Below is a small trained network, with its code and all its weights. Each question gives an input and a target symbol and asks what happens when units are switched off, that is, made to give their printed mean instead of their output.

import numpy as np


def w(rows, s, z=0):
    codes = np.array(rows[::2]) - 128.0
    scale = np.full(codes.shape[1], s)
    scale[-1] = z or s
    return codes * scale


def f(y):
    return np.maximum(y, 0)


def softmax(a):
    e = np.exp(a - a.max(-1, keepdims=True))
    return e / e.sum(-1, keepdims=True)


def log_softmax(a):
    a = a - a.max(-1, keepdims=True)
    return a - np.log(np.exp(a).sum(-1, keepdims=True))


def net(x, mask):
    ids = ['δεζλξφ'.index(c) for c in x.split()]
    T = len(ids)
    res = E[ids] + P[:T]
    r = res
    for j in range(2):
        rows = slice(2 * j, 2 * j + 2)
        q, k, v = (r @ M[0][rows].T for M in (Q, K, V))
        z = softmax(np.where(np.tri(T) > 0, q @ k.T / 2**0.5, -1e9)) @ v
        o = O[0][rows]
        res = res + np.where(mask[j], z, o[:, -1]) @ o[:, :-1]
    y = f(res @ A[0][:, :-1].T + A[0][:, -1])
    res = res + np.where(mask[2:10], y, B[0][:, -1]) @ B[0][:, :-1]
    return log_softmax(res[-1] @ U[:, :-1].T + U[:, -1])


Q, K, V, O, A, B = {}, {}, {}, {}, {}, {}
E = w([
[133,250,144],'δ',
[191,112,123],'ε',
[152,80,106],'ζ',
[164,110,105],'λ',
[83,179,125],'ξ',
[200,148,119],'φ',
],0.012)
P = w([
[87,61,252],'0',
[232,182,92],'1',
[206,202,73],'2',
[209,214,54],'3',
[68,148,86],'4',
[117,154,92],'5',
[147,175,83],'6',
[188,180,66],'7',
[156,216,75],'8',
],0.0048)
Q[0] = w([
[223,180,12],'H0',
[156,38,124],'H0',
[117,151,151],'H1',
[136,132,101],'H1',
],0.011)
K[0] = w([
[33,79,254],'H0',
[110,226,131],'H0',
[149,136,134],'H1',
[127,123,139],'H1',
],0.0088)
V[0] = w([
[225,181,132],'H0',
[66,249,145],'H0',
[93,127,166],'H1',
[83,122,108],'H1',
],0.011)
O[0] = w([
[177,161,197,208],'H0',
[148,246,99,39],'H0',
[125,200,86,5],'H1',
[120,130,100,22],'H1',
],0.012,0.0014)
A[0] = w([
[166,178,108,154],'N0',
[217,93,180,201],'N1',
[215,153,254,167],'N2',
[157,132,153,134],'N3',
[139,174,155,130],'N4',
[92,176,113,210],'N5',
[115,130,136,151],'N6',
[71,102,34,253],'N7',
],0.0044,0.0051)
B[0] = w([
[119,156,120,187],'N0',
[134,90,145,255],'N1',
[181,150,200,212],'N2',
[136,135,168,149],'N3',
[140,165,139,154],'N4',
[86,143,81,213],'N5',
[111,103,107,150],'N6',
[2,35,27,255],'N7',
],0.0063,0.0043)
U = w([
[150,232,176,4],'δ',
[172,133,241,17],'ε',
[108,75,128,212],'ζ',
[120,88,120,190],'λ',
[87,189,3,141],'ξ',
[176,140,221,114],'φ',
],0.007,0.0028)

Each question gives the input, a string of symbols that net reads in full, and the target symbol t.
The units are the heads (2 rows each of Q, K, V and O) and the neurons (one row each of A and B). Each row of codes is followed by its name. A weight is (code - 128) times the scale printed after its matrix; where a second scale follows, it is the last column's (O, A, B and U).
mask holds one flag per unit, heads first, then neurons. A switched-off unit (its flag False) gives its mean, the last column of its rows in O or B, instead of its output. The means were averaged over made-up inputs and are rounded, as every weight is.
A unit's drop is (log p(t) with every unit on - log p(t) with that unit switched off) / (log p(t) with every unit on - log p(t) with every unit switched off).
The circuit of an input: a set's keep is (log p(t) with only the set's units on - log p(t) with every unit switched off) / (log p(t) with every unit on - log p(t) with every unit switched off). Starting from all 10 units, units are removed one at a time, each time the one whose removal leaves the highest keep (on an exact tie, the one counted first), for as long as the keep stays at least 0.8.
units of the circuit, in order: the units of the circuit, biggest drop first
heads that matter: for each layer, one digit per head in row order, 1 if its drop is at least 0.15 and else 0, layers parted by /
drop when u is switched off: that unit's drop, to one decimal
input δ ξ ζ ζ λ φ, target δ: units of the circuit, in order	H0, N7
input ξ ζ ε, target ξ: units of the circuit, in order	H0
input δ φ ζ ξ, target δ: units of the circuit, in order	H0, N7
input δ λ δ, target δ: units of the circuit, in order	H0, N7
input ξ δ δ, target ξ: heads that matter	10
input δ ξ ε, target δ: heads that matter	10
input ξ λ φ, target ξ: drop when H0 is switched off	1.5
input ξ ξ ξ, target ξ: drop when H1 is switched off	0.1
input ξ φ δ ξ ξ ζ λ, target ξ: drop when H0 is switched off	0.9
input φ λ φ, target ε: heads that matter	10
